In the rows, zero is written as 128.
Known rows:
[126 105 139 114 157 167 135 175 115 127 137 132  89  89 128 110 120 141
 131 134 162  90 177 129 180 127 176 117  84  92]: kligus
[141 112 135 130 157 165 127 173 105 121 155 105  86  83 139 114 132 137
 125 128 158  94 177 135 157 107 178 129 113  93]: keplun
[112 106 128  92 146 152 164 170 140 121 146 116  99  69 138 106 144 123
 112 144 181  99 182 123 179 150 199 173  65  82]: sani
[146 119 111 110 153 171 163 191 105 126 147  96 120  64 167  96 153 116
 103 163 189 101 174 122 152 105 192 142  80 106]: keflon
[126 107 129 121 138 169 134 177 110 123 154 135  86  86 109  94 129 138
 119 135 178  79 184 132 166 111 175 120 100 106]: flofak
[140 119 118 132 139 167  97 160  86  84 135 119  75  73 164 121 141 107
 148 144 193 102 161 113 158  98 158  96  90  95]: klutak
[144 141 150 117 139 176 114 125 100  95 129 114  85  95 148  83  93 172
 126 127 138  55 166 104 168 138 151 123 105  95]: ruras
[154 153 129 126 142 166 101  69 101  70 162  93  63 114 153 125 137 167
 110 119 150  57 135 142 184 141 135 165 139 112]: ruklum
[176 155 137 120 149 172 120 117  89  94 147  87  87 110 182 106 136 121
 116 137 193  68 120 142 160 133 156 145 108 122]: selom
[151 118 122 125 148 155 112 129 115 100 143  96  71  89 165 123 134 113
 133 136 174 110 154 133 157 108 156 109  93  77]: plepu
[147 108 125 133 150 157 120 150 105 108 153 100  74  87 158 127 139 124
 128 127 172 107 171 136 155  97 164 114 113  89]: brimam
[147 130 131 129 153 160 121 108 116  88 143 101  73 107 150 131 126 165
 118 126 145  84 163 135 168 124 141 123 118  83]: klotir
[194 173 172 131 153 178 138 158  73  99 125  86 115 112 204  97 126 150
 119 145 208  39 128 109 122 127 152 108 110 124]: stokul
[121 105 142 104 158 172 138 182 103 122 148 129  81  86 131 105 132 140
 136 126 167  78 185 130 180 112 184 123  99 105]: pegur
[141 112 133 129 150 164 127 170 111 120 159 107  83  84 120 105 133 136
 115 131 169  87 180 138 146 106 179 125 112  93]: berik
[131 121 125 113 144 162 102 142  95  78 146 110  58  80 157 124 144 106
 151 129 189  93 159 129 162 107 167 119  98  92]: pleklamer
[136  97 106 130 148 158 112 127 113 108 172 104  56  95 126 128 139 126
 121 119 157 114 174 160 167  96 163 122 125  92]: refi
[140 109 126 112 146 165 115 155 106 118 133 114  78  81 146  86 104 126
 131 128 150  98 176 121 169 120 180 124  83  86]: ziraner
[120 120 130 103 149 150 168 157 143 101 145  89  99  60 149 116 152 145
 107 146 163  94 196  99 149 133 186 163  79  58]: peplo
[143 109 133 116 144 167 117 170 100 120 127 112  85  78 154  80 103 122
 135 130 158  96 177 110 155 111 176 104  80  85]: luplu
[121 104 144 132 142 167 127 189 106 125 151 135  92  80 135 111 126 139
 132 129 163  87 176 129 174 123 180 135 101 104]: planinon

Facts:
savo {π=nobrufle, Θ=dreflen, Ψ=a}
zegrem {Ψ=e}
ruras {Θ=lafa, Ψ=f}
domor {π=soki, Θ=brefle, Ψ=b}
grogram {π=fuski, lestur, keflon, Ψ=a}
kloplobir {Ψ=a}
koflugruk {π=brabrotin, Ψ=b}
dovon {π=klunusor, Ψ=b}
gradrok {π=boskon, flofak, Ψ=a}
trastus {π=stipes, Ψ=b}
breskini {Ψ=e}
bebenes {Θ=stokul, Ψ=a}
stokul {π=movam, Ψ=a}
keplun {π=bruflok, Ψ=b}
naplam {π=riklu, trado, dreflen, Θ=lafosi, Ψ=e}
liku {Θ=klegro, Ψ=c}
stuflim {Θ=brerur, Ψ=a}
stasta {Ψ=b}
klegro {Ψ=e}
brizon {π=zesul, Ψ=c}
planinon {π=breskini, Ψ=d}
mibran {Ψ=b}
rarozen {Ψ=f}
klikikir {π=zesul, keflon, Ψ=f}
riflom {Ψ=b}
sani {Θ=dreflen, skegrak, Ψ=d}
bemul {π=rodrimik, Ψ=c}
klestabres {π=rarozen, trerum, Ψ=a}
raple {π=zegrem, Ψ=f}
flofak {π=grilus, Ψ=d}
danafim {Θ=nedral, Ψ=e}
flaklor {Θ=stuflim, kekle, Ψ=e}
ruski {Θ=savo, Ψ=e}
luplu {Ψ=f}
klegal {π=soki, Θ=stokul, klata, Ψ=b}
stipes {π=rotra, Ψ=c}
keflon {π=zesul, flofak, Ψ=b}
nilepum {Θ=flavul, stokul, Ψ=a}
ropul {Ψ=f}
rabel {Ψ=a}
peplo {Θ=sebu, Ψ=b}
flazem {π=patudrom, Ψ=c}
skegrar {π=zesul, Θ=stibru, kemi, Ψ=c}
plepu {Ψ=c}
nibri {π=klazo, Ψ=a}
pegur {π=skiflol, Ψ=d}
skaten {π=domol, bebenes, keflon, Θ=skeflu, Ψ=a}
brimam {π=kloplobir, boskon, Θ=domol, Ψ=a}
kemi {Ψ=d}
domol {π=trerum, Ψ=a}
klutak {π=riflom, keflon, Ψ=e}
skiflol {π=brizon, Ψ=a}
vime {π=breskini, Θ=mibran, Ψ=b}
flogidres {π=rodrimik, movam, sestil, Ψ=a}
bruflok {π=dritru, Ψ=a}
stibru {Θ=stipes, Ψ=a}
gubon {π=grilus, Ψ=e}
klata {π=plokek, Ψ=a}
dritrope {π=flavul, Θ=pogel, Ψ=c}
miskogran {Θ=panek, Ψ=b}
vuzam {Ψ=c}
trerum {π=brizon, Ψ=a}
grupi {Θ=zozusal, stamur, zesul, Ψ=b}
brerur {Θ=rarozen, Ψ=b}
veruk {Ψ=d}
lesek {π=breskini, Ψ=a}
milis {Ψ=b}
fuski {π=dreflen, bebenes, sestil, Θ=brerur, klustum, Ψ=b}
rotek {π=sebu, ziraner, Θ=stokul, stibru, Ψ=d}
ziraner {Ψ=f}
panek {π=domor, Ψ=a}
plobal {π=raple, nobrufle, pezis, Ψ=b}
soki {π=gubon, Ψ=a}
kligus {Ψ=d}
tubusul {π=plokek, Ψ=a}
dritru {π=brisen, Ψ=a}
vobra {Ψ=b}
fizum {π=fuski, sani, Ψ=a}
refi {π=kloplobir, grilus, plokek, Θ=rodrimik, grilus, Ψ=a}
flavul {Ψ=d}
fliplatis {π=kekle, stokul, Ψ=c}
pluver {Θ=brimam, Ψ=a}
morem {π=soki, Θ=klegro, Ψ=e}
lafosi {Ψ=a}
boskon {π=klustum, Ψ=c}
klotir {Θ=klunusor, Ψ=a}
pemal {π=flogidres, stibru, Ψ=a}
drastum {π=nilepum, Ψ=d}
lestur {π=dreflen, gubon, Θ=vaplalo, peplo, Ψ=a}
vaplalo {Θ=nakur, rarozen, kekle, klustum, Ψ=a}
plokek {Θ=klutak, Ψ=b}
klunusor {Θ=lafa, Ψ=c}
movam {π=gubon, Ψ=a}
tribru {π=diplakos, Θ=vobra, Ψ=d}
berik {π=brisen, grilus, klustum, Ψ=b}
pluski {π=klunusor, Θ=movam, plokek, Ψ=a}
zozusal {π=trastus, Θ=skiflol, Ψ=e}
patudrom {π=bruflok, planinon, Ψ=b}
deve {π=nobrufle, Ψ=f}
dreflen {Ψ=f}
nobrufle {π=skiflol, Θ=rotek, Ψ=a}
brefle {π=bruflok, klustum, Θ=riklu, Ψ=f}
deflis {π=sebu, patudrom, trado, breskini, klegro, Ψ=a}
grilus {Θ=skeflu, Ψ=a}
skeflu {π=nibri, Ψ=c}
temem {π=deflis, Ψ=b}
pogel {π=ziraner, dreflen, miskogran, Θ=fuski, klustum, Ψ=a}
pezis {Ψ=b}
zesul {π=grilus, Θ=flavul, gradrok, nabril, Ψ=e}
pletrom {Ψ=a}
klizesim {Θ=rabel, Ψ=d}
klazo {Ψ=c}
flekes {Θ=luplu, Ψ=b}
nabril {Θ=mibran, Ψ=d}
diplakos {π=berik, Ψ=a}
zinumi {π=skiflol, Ψ=a}
rotra {π=boskon, Ψ=a}
rodrimik {π=grilus, Θ=klazo, veruk, Ψ=e}
keskan {π=brisen, Θ=stokul, stipes, Ψ=b}
ruklum {π=brefle, Θ=borem, stipes, ruras, bebenes, Ψ=c}
sebu {π=gubon, Θ=brerur, Ψ=a}
brabrotin {Ψ=a}
kekle {Θ=brerur, klustum, Ψ=a}
klustum {π=gubon, Θ=flapi, fizum, Ψ=d}
nivuson {π=stasta, naplam, Ψ=c}
trado {Ψ=b}
grokeze {Θ=selom, Ψ=a}
borem {Ψ=a}
dritoske {π=trerum, grilus, Ψ=e}
pleklamer {π=nobrufle, Ψ=e}
riklu {Θ=klegal, mibran, tubusul, Ψ=f}
nedral {Ψ=d}
lafa {π=klegal, Ψ=a}
selom {π=plepu, Θ=klegal, Ψ=c}
sestil {π=keflon, Ψ=f}
nakur {Ψ=a}
mizam {π=brizon, Θ=lafosi, Ψ=a}
molas {π=dreflen, klustum, Ψ=b}
brisen {Θ=tubusul, Ψ=c}
dogi {π=savo, Ψ=d}
flapi {Ψ=a}
kovu {π=brerur, Θ=klegal, raple, keskan, Ψ=a}
skegrak {π=breskini, klazo, Θ=vaplalo, Ψ=a}
gora {Ψ=e}
stamur {π=dritru, Θ=sani, keflon, Ψ=a}
gase {π=kloplobir, Ψ=b}

Rows:
No name comes twice in this set of rows, the named rows included.
[139 105 113 124 159 155 118 128 119 106 151  98  68  96 146 132 132 126
 124 129 157 115 166 150 168 109 159 120 102  81]  pluver
[145 115 134 102 136 156 145 183 113 122 123  97 101  57 172  76 122 105
 122 145 188 102 182  93 145 128 198 135  53  77]  dreflen
[126 115 105 103 142 147 116 127 121  85 148 108  72  74 151 127 149  94
 129 143 190 116 153 137 176 135 174 152  69  80]  ruski
[130 112 109 118 148 154  96 123 108  82 142 116  63  90 140 131 133 107
 141 133 172 108 154 138 180 121 157 122  85  84]  danafim
[160 131 123 106 182 169 132 157  96 139 160  92  97 104 145 106 133 119
 102 130 175  82 147 164 184 138 186 169 104 130]  domor
[184 139 142 123 161 172 141 172  86 124 144  85 105 106 191 101 133 100
 118 144 214  84 126 147 133 120 178 126  91 126]  tubusul
[129 126 141  93 116 154 161 169 130  93 123  93 102  39 175  81 137 135
 119 149 184  88 204  61 131 136 194 151  55  53]  rarozen
[128 124 125 104 130 138 167 132 148  79 142  77  90  56 172 131 169 140
 108 149 185 106 193  92 140 131 179 162  78  48]  kekle
[160 143 161 107 166 180 155 194  96 136 124 120 121 108 162  84 111 127
 119 150 202  59 134 128 157 150 184 132  67 124]  flavul
[178 131 132 120 158 166 142 167  92 122 150  85 102 100 186 102 137  95
 114 147 212  92 130 151 138 123 182 136  91 122]  gradrok
[140 113 129 101 151 156 151 150 118 101 160  81  70  78 174 120 160 107
 125 129 193 105 174 134 144 110 191 148  94  83]  savo
[174 161 150 113 177 180 139 158  82 123 139  90 112 114 163  98 124 149
 100 135 182  47 140 138 164 145 170 151 111 133]  klegal
[164 146 158 142 143 170 123 148  89  87 131  99  89  93 177 120 131 169
 129 132 174  59 168 101 133 106 139  93 125  95]  lafa
[131 114 106 128 131 158  90 134 100  83 155 125  52  81 118 119 140 104
 135 133 189 100 163 140 161  97 159 102 100  93]  rodrimik

Now the same things, written a new way:
Known rows:
[129 130 129 149 120 104 162 156 111 120 121 127 123 128 132 133 113 129
 117 162  84 133 165  95 116 122  86 130]: kovu
[183 146 128 100 103 145 114 112  82 135 122 140 129 136 148 131  97 141
 149  71 158  95 158 124 165 106 137 108]: dritru
[151 151 147 118 122 124 112 131 109 125 131 121 145 124 132 122 142 138
 151  97 121 108 153 128 136 102 154 118]: trerum
[148 126 150 116 112 130 103 125 151 126 135 120 124 122 103 111 131 130
 125 140 152 104 120 129 119 152 156 128]: patudrom
[ 86 115 118 141 131 126 146 135 130 121 140 142 128 137 136 135 133 120
 120 156 106 151 118 108 105 136  95 147]: tribru
[ 80 117 105 137 133 153 144 112 121 135 137 150 124 142 153 153 134 106
 119 131 112 175 113 118 118 125 100 143]: lestur
[ 88 117 135 183 135 127 161 153  98 123 121 161 165 113 150 147 123 126
 118 155 126 164 114 134 125 159  71 136]: zesul
[180 164 119 138 144 121 159 101 145 154 116 134  74 171 137 130 114 117
 139 122 126 132 153  70 181 118  54 123]: sebu
[114 123 152 125 127 122 107 129 152 122 129 130 143 111 115 129 142 132
 138 128 131 127 105 155 117 152 166 122]: sestil
[122 128 143 116 133 127 106 132 156 126 135 129 127 122 108 125 146 126
 123 129 145 122 111 149 117 149 167 123]: gase
[ 68 122 115 148 124 152 139 115 118 121 141 145 131 143 153 132 114 108
 129 149 119 155 134 103 112  93  89 163]: savo
[179 153 133  89 109 120 110 117 125 126 151 117 125 132 132 117 121 144
 141 105 141  99 174 110 137 117 150 131]: deflis
[114 127 127 102 128 130 115 124 112 132 122 150 148 122 147 154 146 137
 149  75 126 140 117 155 132 116 172 103]: zinumi
[139 130 148 137 128 107 109 141 169 118 148 106 137 111  87 105 149 132
 133 157 123 120 129 138 109 150 163 141]: klikikir
[176 145 119 163 162 103 160  93 174 139 118 125  73 158 120 110 104 148
 138 142 110 124 133  54 176 114  53 149]: kekle
[152 139 120 151 145 117 149 103 149 128 136 105  86 165 119 107 100 141
 131 153 122 114 152  57 155  98  56 169]: vaplalo
[111 119  97 159 103 149 164 106  54 126 123 151 107 150 150 150  79  94
  98 108  69 139 118 139 163 101  72 119]: stibru
[118 129 102 154 108 178 138 104 113 118 139 110 111 157 133 100  86 110
 125 190 143 124 142  90 112  90  77 163]: klunusor
[123 115 127 118 137 123 118 129 148 126 119 135 133 119 115 137 139 130
 126 109 145 126 105 162 131 142 164 119]: ziraner
[114 115 132 179 139 109 146 140 191 123 135  84  97 139  78  94 136 123
 104 231 109 123 137  84  97 145  79 177]: peplo
[130 122 120 114 135 123 112 133 139 124 135 121 138 113 124 130 155 146
 138 105 120 128 114 149 120 127 177 129]: veruk

Rows:
No name comes twice in this set of rows, the named rows included.
[143 116 168 144 156 132 177 190 110 133  45 125 120 101 140 130  95 145
 118 151 173 100 208  75 110 147  71  80]  riklu
[132 121 152 114 153 135 125 167 153 130  85 125 135  95 119 126 146 146
 125 123 174 106 136 137 103 166 160  97]  mibran

Now the same things, written a new way:
Known rows:
[120 115 127 126 159 138  85 102  86 119 125 135 118 121 117 103 137 145
 172 153 109 131  80 103 116 119 129 134 112]: domor
[147 115 129 114  81 124 171 113  98 102 128 136 113 105 114 135 120 144
 140 116 153 110 147 133 128 152 121  99 101]: stuflim
[132 129 128 144  99 131 113 129 121 125 125 124 126 121 120 127 114 107
 149 117 140 145 119 130 142 118 137 125 130]: pluver
[137  91 108 115 168 153 105  95 112 122 124 138  80 129  91 123 100 155
 135 183 116 113  93 132  82 119 128 137 137]: zesul
[126 115 154 130  96 138  67 109 127  95 119 130 107 118 130 111 154 138
 174 129 132 146  98 105 120 129 130 134 119]: miskogran
[153 117 102 135 153 120 105 112 158  84 131 107  87 152 122 120 143 122
 138 134 127 126 127 153 107  99 125 150 152]: grilus
[128  89  90 105 158 137 117 126  99 119 109 145 124 122  79 131 105 137
 148 162 137 127 105 137 103 133 122 113 116]: zozusal
[105 129 124 130 123 161 130 112  99 136  94 133 142  88 129 145 111 136
 132 135 111 129  63 120 111 111 126 137 126]: rotek
[120 149 141 128 147 150 127  87 115 122 111 128 150 126 116 154 139  95
 131 128 122  80  74 126 109 131  96 143 111]: stipes
[131 128 110 130 126 126 138 109 147  92 117 105 127 123 137 136 149 128
 141 120 136 132 114 139 115 110 112 139 129]: movam
[124 118 144 130 140 115  94 110 126 115 126 121 132 122 128 113 148 122
 179 129 141 134 113 109 124 129 115 125 103]: trastus
[110 150 123 138 127 142 141 104 117 114 114 117 151  97 142 153 144 109
 135 114 126 105  76 128 119 119 102 132 116]: lafa
[126 133 121 140 121 129 125 131 140  92 123 115 132 117 127 143 144  93
 129 110 146 129 121 139 134 126 116 112 124]: lafosi
[106 115 145 114 116 126  79 125 129 108  96 126 139 121 156 113 155 132
 153 128 150 147 105 109 123 119 119 117 107]: temem
[135 119 113 133 133 136 137 114 151 124 123 111 113 117 132 131 130 128
 151 128 138 132 118 129 103 121 116 141 133]: flofak
[130 124 128 137 120 143 117 125 140 115 124 125 127 113 113 134 118 104
 138 118 144 132 120 139 129 129 128 114 126]: kligus
[112 121 135 113  99 132 100 125 138 117  93 126 136 135 131 124 124 115
 124 117 143 150 127 136 113 109 121 124 127]: planinon
[126 135 120 114 114 117 118 118 138 126 103 119 122 137 135 115 132 114
 138 111 136 137 135 143 124 109 115 142 128]: bruflok
[111 160 146 138 120 144 124 101  96 114 123 123 139 106 122 148 128  88
 125 114 119 109  86 127 121 126 120 124 115]: borem
[113 130 141 122 185 135  75 111  79  88 124 141 138 120 111 132 156 114
 142 156 130 106  86 127 114 128 122  92 108]: mibran
[121 131 131 125  96 129 105 133 126 107 107 123 136 128 142 127 126 113
 127 111 142 144 125 135 130 114 134 120 129]: nibri

Rows:
No name comes twice in this set of rows, the named rows included.
[137  95 138 111  91 135 145  97  95 101 122 137 101  94 133 127 149 200
 169 140 157 124 109 101 102 147 109 105  86]  fuski
[123 148 142 141 128 151 130  88 106 111 127 123 122 104 124 143 128 109
 124 123 111 103  77 128 115 113 120 139 127]  stibru
[142 143 127 151 101  58 144 154  96 107 155  93 141 120 185 140 129 131
  90 133 136 124 130 124 163 111 141 134 156]  deve
[134 144 166 141  97 166 104  87 120 124 124 137 130 135 110 145 118  89
 143 119 130 101  98 119 118 154 125 140 120]  klunusor
[137 126 151 135 139 125  96  96 146 111 135 113 104 129 126 110 151 113
 173 129 140 128 116 114 124 133 114 136 111]  plokek
[143 117 160 108 106 119 129  89  99  83 133 142 111 113 104 126 161 141
 158 124 162  95 143 124 108 160 102  90  72]  brerur
[131 112 110 128 130 132 133 121 147 154 109 120 130 113 131 126 114 122
 160 124 140 153 123 135 121 120 121 139 124]  tribru
[132 154 168 145 128 144 126  94 101 146 140 115  90 120 141 130 105 123
 110 152 115 113  96 122 114 114 129 134 139]  nobrufle
[122 100 128 134 101 148 114 138 141 121  87 138 150 126 134 149 131 133
 144 132 151 139  94 122 135 130 131 126 122]  nivuson
[139 122  96 146 103  63 167 144  93 100 150  89 152 110 181 143 138 144
 121 125 126 127 115 124 164 106 147 143 146]  klikikir

Now the same things, written a new way:
Known rows:
[161  97 124 113 120 128 136 115 154  59 140 116 101 134 143]: breskini
[105 120 123 134 100 100 112 153 134 121 158 118 153 112 154]: lesek
[123 136 139 120 129  95 165 177 136 129 126 125 101 107 155]: liku
[102 145 123 131 123 103 134 158 137 131 166 145 115 142 154]: pletrom
[132 126 154 149 131 131 144 122 157  98 128 111  84 122 132]: plokek
[129 123 152 150 119 154 147 119 161 127 111  96 115 100 127]: dogi
[127 115 149 164 132 157 137 115 159 101 136 109  88 139 131]: vobra
[ 88 152 148 122 136 105 126 139 130 128 165 143 143  96 140]: trerum
[137 117 116 151 170 123 119 157 136 161 172 145 152  99 166]: soki
[177 113 133 101 147 134 150 118 168  91 136 132 116  83 150]: morem
[148 119 137 143 117 139 145 114 151 103 124 101 124 107 124]: keplun
[148  70 124 133 176  86 134 112 129 218 145 142 200 189 142]: sebu
[165 134  79 109 103 186 107 130  92 121  81 138 116 100  97]: brefle
[126  93 126  93 144  51 166 106 127 199 121 155 175 223 137]: vaplalo
[ 91  86 147 133 139  77 127  95 109 185 138 146 172 243 138]: nakur
[141 120 132 130 105 142 129 106 170 124 130  99 106 104 134]: temem
[126 174 146 108 123  87 164 159 135 132 181 141 151 104 144]: mizam
[124 146 109 169  96 204  95 114  88 136  66 139  93 160  92]: flavul
[147 162 107 136 106 175 117 129 103 139  47 142  94 131  98]: nabril
[ 86 148 100 169  82 202  67 111  32 143 129 152 131 126 105]: stipes
[166 114 140  95 149 120 156 122 153  69 127 141  86 112 148]: danafim

Rows:
No name comes twice in this set of rows, the named rows included.
[132 175  97  79 114 120 131 142  85 146  92 144 136  76 104]  skegrar
[121 160 116 124 119  96 121 163  89 125 130 165 119 119 155]  klotir
[139 140 127 134 131 174 104 132  91  99  92 129  98 129 108]  ruras
[171 143  87  96  79 151 122 130 120 113  62 136 128  99 104]  vime
[146 107 134 150  76 144 147 132 159 117 106  90 124 113 135]  planinon
[ 91  77 152 148 166  92 127 118 100 152 123 142 197 224 132]  flapi
[143 146  83 127 110 220  87 117  94 131  66 169 123 111  77]  klegal
[113 144 158 181 127  56 129 138 101 123 182 147  94 100 150]  grilus
[ 88 158 101 164 110 159  72 149  50 114 127 186 134 153 106]  borem
[135 194  71  80 113 117  95 168  70 146  76 194 118 122 133]  nilepum
[ 78 177  36 108 121 159  83 189  83 131 101 181 130 158  90]  bebenes

